Here is a tiny trained network, its code and every weight. The questions are about switching its units off for an input and a class, where a switched-off unit gives its printed mean instead of its output.

import numpy as np


def w(rows, s, z=0):
    codes = np.array(rows[::2]) - 128.0
    scale = np.full(codes.shape[1], s)
    scale[-1] = z or s
    return codes * scale


def f(y):
    return np.maximum(y, 0)


def log_softmax(a):
    a = a - a.max(-1, keepdims=True)
    return a - np.log(np.exp(a).sum(-1, keepdims=True))


def net(x, mask):
    res = np.array(x, float).reshape(1, 7) / 4 @ E
    y = f(res @ A[0][:, :-1].T + A[0][:, -1])
    res = res + np.where(mask, y, B[0][:, -1]) @ B[0][:, :-1]
    return log_softmax(res[-1] @ U[:, :-1].T + U[:, -1])


A, B = {}, {}
E = w([
[115,226,220],'x0',
[126,129,129],'x1',
[254,114,141],'x2',
[178,225,29],'x3',
[125,127,128],'x4',
[121,128,129],'x5',
[124,125,127],'x6',
],0.0051)
A[0] = w([
[147,211,49,2],'neuron 1',
[125,208,182,41],'neuron 2',
[131,120,155,65],'neuron 3',
[212,89,202,106],'neuron 4',
[139,42,50,9],'neuron 5',
[61,135,118,62],'neuron 6',
[123,178,230,127],'neuron 7',
[118,197,201,55],'neuron 8',
[126,70,78,32],'neuron 9',
[240,116,123,84],'neuron 10',
[71,135,92,70],'neuron 11',
[101,33,254,10],'neuron 12',
[121,58,194,7],'neuron 13',
[28,131,97,40],'neuron 14',
[134,198,206,14],'neuron 15',
[49,138,95,49],'neuron 16',
[117,134,95,123],'neuron 17',
[95,135,122,228],'neuron 18',
],0.0091,0.0057)
B[0] = w([
[84,254,29,155],'neuron 1',
[44,108,94,158],'neuron 2',
[95,153,138,128],'neuron 3',
[79,111,183,187],'neuron 4',
[13,100,88,152],'neuron 5',
[54,143,166,147],'neuron 6',
[115,78,125,208],'neuron 7',
[71,101,98,165],'neuron 8',
[63,103,98,139],'neuron 9',
[10,147,201,192],'neuron 10',
[48,143,154,143],'neuron 11',
[160,254,25,185],'neuron 12',
[131,191,62,143],'neuron 13',
[16,152,188,159],'neuron 14',
[75,91,84,152],'neuron 15',
[25,147,172,148],'neuron 16',
[132,139,130,144],'neuron 17',
[185,84,209,252],'neuron 18',
],0.024,0.0046)
U = w([
[118,138,94,224],'0',
[122,231,24,99],'1',
[72,46,1,77],'2',
[132,148,119,188],'3',
[130,144,116,179],'4',
[101,188,174,11],'5',
[143,141,109,175],'6',
[231,101,44,19],'7',
],0.012)

Each question gives the input, the list of numbers given to net, and the class t.
The units are the neurons (one row each of A and B). Each row of codes is followed by its name. A weight is (code - 128) times the scale printed after its matrix; where a second scale follows, it is the last column's (A, B and U).
mask holds one flag per neuron, in row order. A switched-off neuron (its flag False) gives its mean, the last column of its row in B, instead of its output. The means were averaged over made-up inputs and are rounded, as every weight is.
A unit's drop is (log p(t) with every unit on - log p(t) with that unit switched off) / (log p(t) with every unit on - log p(t) with every unit switched off).
The circuit of an input: a set's keep is (log p(t) with only the set's units on - log p(t) with every unit switched off) / (log p(t) with every unit on - log p(t) with every unit switched off). Starting from the 12 units with the biggest drops (on a tie, the unit counted first), units are removed one at a time, each time the one whose removal leaves the highest keep (on an exact tie, the one counted first), for as long as the keep stays at least 0.8.
circuit, biggest first: the units of the circuit, biggest drop first
k most important neurons: the k neurons with the biggest drops, biggest first
drop when u is switched off: that unit's drop, to one decimal
input [-3,5,8,5,-3,-4,5], class 5: circuit, biggest first	neuron 10
input [5,3,-1,-1,-1,4,1], class 2: circuit, biggest first	neuron 7; neuron 8; neuron 10
input [-6,0,7,-1,-1,-4,-6], class 5: 2 most important neurons	neuron 10; neuron 4
input [-6,7,8,-2,-5,-5,-6], class 5: 3 most important neurons	neuron 10; neuron 4; neuron 7
input [7,1,5,-3,2,0,-6], class 2: circuit, biggest first	neuron 7; neuron 15; neuron 8
input [6,-4,2,-1,5,0,-1], class 2: 4 most important neurons	neuron 7; neuron 8; neuron 15; neuron 2
input [7,4,6,-3,1,0,-5], class 2: circuit, biggest first	neuron 7; neuron 15; neuron 8
input [8,3,-2,-6,5,-7,-6], class 2: circuit, biggest first	neuron 7; neuron 8
input [6,-4,-6,-4,-2,2,-4], class 2: circuit, biggest first	neuron 7; neuron 8
input [-5,-3,2,-8,-3,-6,7], class 1: 2 most important neurons	neuron 12; neuron 13
input [-2,3,-8,2,-5,5,5], class 5: 2 most important neurons	neuron 14; neuron 16
input [-5,0,-1,6,0,4,-3], class 1: 3 most important neurons	neuron 1; neuron 7; neuron 4
input [-8,3,8,-1,5,1,-5], class 2: 3 most important neurons	neuron 5; neuron 18; neuron 9
input [-4,6,-4,-8,0,5,-7], class 1: circuit, biggest first	neuron 12
input [-5,7,6,7,7,-1,2], class 1: 2 most important neurons	neuron 1; neuron 18
input [-7,3,4,8,-1,4,6], class 1: 2 most important neurons	neuron 1; neuron 7
input [2,6,0,-8,1,1,-3], class 1: drop when neuron 12 is switched off	1.0
input [-3,-4,8,4,2,-4,5], class 5: drop when neuron 10 is switched off	0.9
input [-5,5,7,-1,-1,4,4], class 5: drop when neuron 10 is switched off	0.9
